Below are the code and all the weights of a small trained network. Each question names an input and a class and asks about switching units off, where a switched-off unit gives its printed mean instead of its output.

import numpy as np


def w(rows, s, z=0):
    codes = np.array(rows[::2]) - 128.0
    scale = np.full(codes.shape[1], s)
    scale[-1] = z or s
    return codes * scale


def norm(h):
    return h / np.sqrt((h * h).mean(-1, keepdims=True) + 1e-5)


def f(y):
    return y / 2 * (1 + np.tanh(0.7978845608 * (y + 0.044715 * y**3)))


def log_softmax(a):
    a = a - a.max(-1, keepdims=True)
    return a - np.log(np.exp(a).sum(-1, keepdims=True))


def net(x, mask):
    res = np.array(x, float).reshape(1, 5) / 4 @ E
    u = 0
    for l in range(3):
        y = f(norm(res) @ A[l][:, :-1].T + A[l][:, -1])
        res = res + np.where(mask[u : u + 5], y, B[l][:, -1]) @ B[l][:, :-1]
        u += 5
    return log_softmax(norm(res)[-1] @ U[:, :-1].T + U[:, -1])


A, B = {}, {}
E = w([
[255,110,119,5,120],'x0',
[128,50,69,182,93],'x1',
[95,69,174,120,81],'x2',
[119,121,124,121,137],'x3',
[20,58,87,56,217],'x4',
],0.0066)
A[0] = w([
[136,85,143,229,244,128],'L0N0',
[123,178,249,100,174,75],'L0N1',
[148,49,33,191,81,253],'L0N2',
[143,111,172,61,116,48],'L0N3',
[116,192,156,96,169,29],'L0N4',
],0.011,0.0033)
B[0] = w([
[166,129,136,120,97,181],'L0N0',
[100,2,185,220,218,175],'L0N1',
[120,131,199,147,224,254],'L0N2',
[103,63,103,113,86,155],'L0N3',
[126,144,102,164,193,145],'L0N4',
],0.0083,0.0073)
A[1] = w([
[151,171,83,116,141,55],'L1N0',
[101,57,198,63,194,251],'L1N1',
[201,4,99,154,108,11],'L1N2',
[93,86,49,118,191,196],'L1N3',
[166,109,128,44,113,59],'L1N4',
],0.011,0.0018)
B[1] = w([
[101,57,83,52,168,126],'L1N0',
[155,108,143,185,94,247],'L1N1',
[155,70,122,174,132,159],'L1N2',
[142,163,185,104,110,180],'L1N3',
[124,141,6,145,73,149],'L1N4',
],0.013,0.011)
A[2] = w([
[85,107,89,152,33,65],'L2N0',
[250,139,195,130,125,251],'L2N1',
[143,254,76,72,220,229],'L2N2',
[66,189,194,170,77,144],'L2N3',
[139,197,219,144,84,205],'L2N4',
],0.0099,0.0025)
B[2] = w([
[159,153,138,69,190,137],'L2N0',
[100,116,181,96,121,254],'L2N1',
[140,78,103,85,194,160],'L2N2',
[166,143,10,94,74,195],'L2N3',
[191,51,176,47,147,209],'L2N4',
],0.013,0.0093)
U = w([
[69,91,249,215,204,142],'0',
[138,122,173,101,79,193],'1',
[95,29,118,124,189,160],'2',
[127,102,45,132,50,144],'3',
[84,142,206,39,61,143],'4',
[57,194,125,161,81,15],'5',
[52,255,81,186,142,1],'6',
],0.011,0.0042)

Each question gives the input, the list of numbers given to net, and the class t.
The units are the neurons (one row each of A and B). Each row of codes is followed by its name. A weight is (code - 128) times the scale printed after its matrix; where a second scale follows, it is the last column's (A, B and U).
mask holds one flag per neuron, layer by layer. A switched-off neuron (its flag False) gives its mean, the last column of its row in B, instead of its output. The means were averaged over made-up inputs and are rounded, as every weight is.
A unit's drop is (log p(t) with every unit on - log p(t) with that unit switched off) / (log p(t) with every unit on - log p(t) with every unit switched off).
The circuit of an input: a set's keep is (log p(t) with only the set's units on - log p(t) with every unit switched off) / (log p(t) with every unit on - log p(t) with every unit switched off). Starting from the 12 units with the biggest drops (on a tie, the unit counted first), units are removed one at a time, each time the one whose removal leaves the highest keep (on an exact tie, the one counted first), for as long as the keep stays at least 0.8.
circuit, biggest first: the units of the circuit, biggest drop first
k most important neurons: the k neurons with the biggest drops, biggest first
top k neurons in layer l: the k neurons of layer l with the biggest drops, biggest first
input [-1,4,-5,-5,-8], class 4: most important neuron -> (L0N1)
input [7,7,-4,-3,5], class 0: top 2 neurons in layer 1 -> (L1N3 L1N1)
input [6,3,-8,5,-8], class 2: circuit, biggest first -> (L1N1 L2N2 L1N0 L1N3)
input [-4,-3,-1,4,-1], class 1: circuit, biggest first -> (L0N2 L2N3 L1N2 L0N1)
input [8,-6,-5,0,3], class 3: circuit, biggest first -> (L0N2 L1N4)
input [-8,-6,-4,8,4], class 1: circuit, biggest first -> (L0N2 L1N3 L2N3)
input [0,-2,1,-2,4], class 4: circuit, biggest first -> (L1N3 L0N2)
input [8,3,-3,2,6], class 3: 2 most important neurons -> (L1N4 L0N1)
input [3,-7,-3,6,3], class 0: circuit, biggest first -> (L0N1 L2N3)
input [-8,-7,1,-2,-5], class 3: 2 most important neurons -> (L2N3 L0N2)
input [3,7,4,6,3], class 0: circuit, biggest first -> (L0N2 L2N3)
input [-7,-7,8,0,-5], class 2: 2 most important neurons -> (L0N1 L2N3)
input [-7,1,-6,3,7], class 3: top 2 neurons in layer 2 -> (L2N3 L2N1)
input [-8,-4,-6,6,-3], class 3: circuit, biggest first -> (L2N3)
input [4,1,-7,0,-7], class 2: circuit, biggest first -> (L2N2 L1N1 L1N0 L1N3)
input [-8,-3,3,8,6], class 1: 3 most important neurons -> (L1N3 L2N4 L1N4)
input [6,2,4,0,5], class 3: 3 most important neurons -> (L1N4 L0N1 L2N4)
input [8,-6,-2,-4,-4], class 3: top 2 neurons in layer 0 -> (L0N2 L0N3)
input [7,-5,-2,5,-4], class 3: 2 most important neurons -> (L0N2 L1N4)
input [3,-6,4,5,-1], class 0: circuit, biggest first -> (L0N1)
input [-5,2,-1,5,5], class 1: 2 most important neurons -> (L1N3 L2N4)
input [4,8,1,-8,-2], class 0: circuit, biggest first -> (L0N2 L2N3)
input [4,-6,1,-2,5], class 0: circuit, biggest first -> (L0N1 L2N3)
input [-4,-6,3,5,7], class 4: top 2 neurons in layer 1 -> (L1N3 L1N2)
input [8,8,-7,-6,0], class 0: 4 most important neurons -> (L0N2 L2N3 L1N2 L0N0)
